Here is a tiny trained network, its code and every weight. The questions are about switching its units off for an input and a class, where a switched-off unit gives its printed mean instead of its output.

import numpy as np


def w(rows, s, z=0):
    codes = np.array(rows[::2]) - 128.0
    scale = np.full(codes.shape[1], s)
    scale[-1] = z or s
    return codes * scale


def f(y):
    return np.maximum(y, 0)


def log_softmax(a):
    a = a - a.max(-1, keepdims=True)
    return a - np.log(np.exp(a).sum(-1, keepdims=True))


def net(x, mask):
    res = np.array(x, float).reshape(1, 6) / 4 @ E
    y = f(res @ A[0][:, :-1].T + A[0][:, -1])
    res = res + np.where(mask, y, B[0][:, -1]) @ B[0][:, :-1]
    return log_softmax(res[-1] @ U[:, :-1].T + U[:, -1])


A, B = {}, {}
E = w([
[73,187,227,114,245,141,105],'x0',
[89,1,208,146,98,119,77],'x1',
[85,81,152,67,39,163,209],'x2',
[104,113,63,52,145,235,78],'x3',
[9,142,140,188,20,96,150],'x4',
[174,102,8,161,142,152,246],'x5',
],0.0074)
A[0] = w([
[91,119,120,140,161,207,210,178],'N0',
[248,114,51,158,201,99,170,160],'N1',
[176,91,105,75,148,181,11,195],'N2',
[123,192,40,102,122,142,119,48],'N3',
[122,34,69,109,17,138,204,189],'N4',
[147,100,73,73,112,141,141,58],'N5',
[102,146,160,181,118,61,101,184],'N6',
[77,124,122,197,109,51,105,126],'N7',
[255,101,93,148,180,80,109,85],'N8',
[156,70,138,70,164,177,46,186],'N9',
[125,129,46,124,47,182,193,52],'N10',
[119,181,40,77,129,180,154,139],'N11',
[141,147,114,117,198,136,40,3],'N12',
],0.0086,0.0028)
B[0] = w([
[169,61,154,42,185,185,75,175],'N0',
[225,176,62,111,233,85,171,230],'N1',
[47,39,155,77,65,208,98,214],'N2',
[197,174,81,178,134,102,175,171],'N3',
[93,40,27,242,87,248,254,247],'N4',
[153,85,110,120,129,138,142,165],'N5',
[128,162,163,203,93,77,126,193],'N6',
[126,160,118,219,78,114,148,187],'N7',
[189,52,61,54,196,145,179,203],'N8',
[111,75,172,100,122,188,91,208],'N9',
[191,168,71,161,153,170,186,206],'N10',
[192,149,63,141,200,109,199,194],'N11',
[54,78,54,128,89,231,181,184],'N12',
],0.0085,0.011)
U = w([
[81,57,90,189,10,178,142,4],'0',
[142,94,227,24,200,156,65,175],'1',
[219,156,2,165,223,117,195,82],'2',
[139,237,242,200,80,5,5,253],'3',
],0.0084,0.0021)

Each question gives the input, the list of numbers given to net, and the class t.
The units are the neurons (one row each of A and B). Each row of codes is followed by its name. A weight is (code - 128) times the scale printed after its matrix; where a second scale follows, it is the last column's (A, B and U).
mask holds one flag per neuron, in row order. A switched-off neuron (its flag False) gives its mean, the last column of its row in B, instead of its output. The means were averaged over made-up inputs and are rounded, as every weight is.
A unit's drop is (log p(t) with every unit on - log p(t) with that unit switched off) / (log p(t) with every unit on - log p(t) with every unit switched off).
The circuit of an input: a set's keep is (log p(t) with only the set's units on - log p(t) with every unit switched off) / (log p(t) with every unit on - log p(t) with every unit switched off). Starting from the 12 units with the biggest drops (on a tie, the unit counted first), units are removed one at a time, each time the one whose removal leaves the highest keep (on an exact tie, the one counted first), for as long as the keep stays at least 0.8.
circuit, biggest first: the units of the circuit, biggest drop first
k most important neurons: the k neurons with the biggest drops, biggest first
drop of u: that unit's drop, to one decimal
input [1,1,1,8,-8,2], class 1: circuit, biggest first -> N2; N4
input [3,2,8,6,-4,0], class 1: circuit, biggest first -> N0; N9
input [-2,-3,7,1,8,8], class 2: circuit, biggest first -> N10
input [0,0,5,8,5,2], class 2: 3 most important neurons -> N11; N10; N2
input [3,8,8,0,-8,3], class 0: 4 most important neurons -> N4; N1; N8; N2
input [2,2,-3,1,3,-7], class 3: circuit, biggest first -> N4; N6
input [2,-2,-6,6,2,-8], class 0: 2 most important neurons -> N12; N1
input [7,-4,5,-5,8,4], class 0: 4 most important neurons -> N1; N11; N8; N3
input [0,-3,8,1,6,3], class 2: 3 most important neurons -> N10; N2; N11
input [-1,1,0,4,-1,-6], class 1: 2 most important neurons -> N4; N7
input [-6,-1,-6,4,2,-2], class 0: 3 most important neurons -> N2; N1; N10
input [4,6,-2,8,3,7], class 0: 2 most important neurons -> N1; N8
input [1,1,-2,-4,-6,-4], class 1: drop of N4 -> 0.2
input [7,1,-1,3,0,5], class 1: drop of N4 -> 0.3
input [3,0,-2,0,-2,-8], class 1: circuit, biggest first -> N4
input [6,3,-8,0,6,3], class 3: drop of N4 -> 0.2
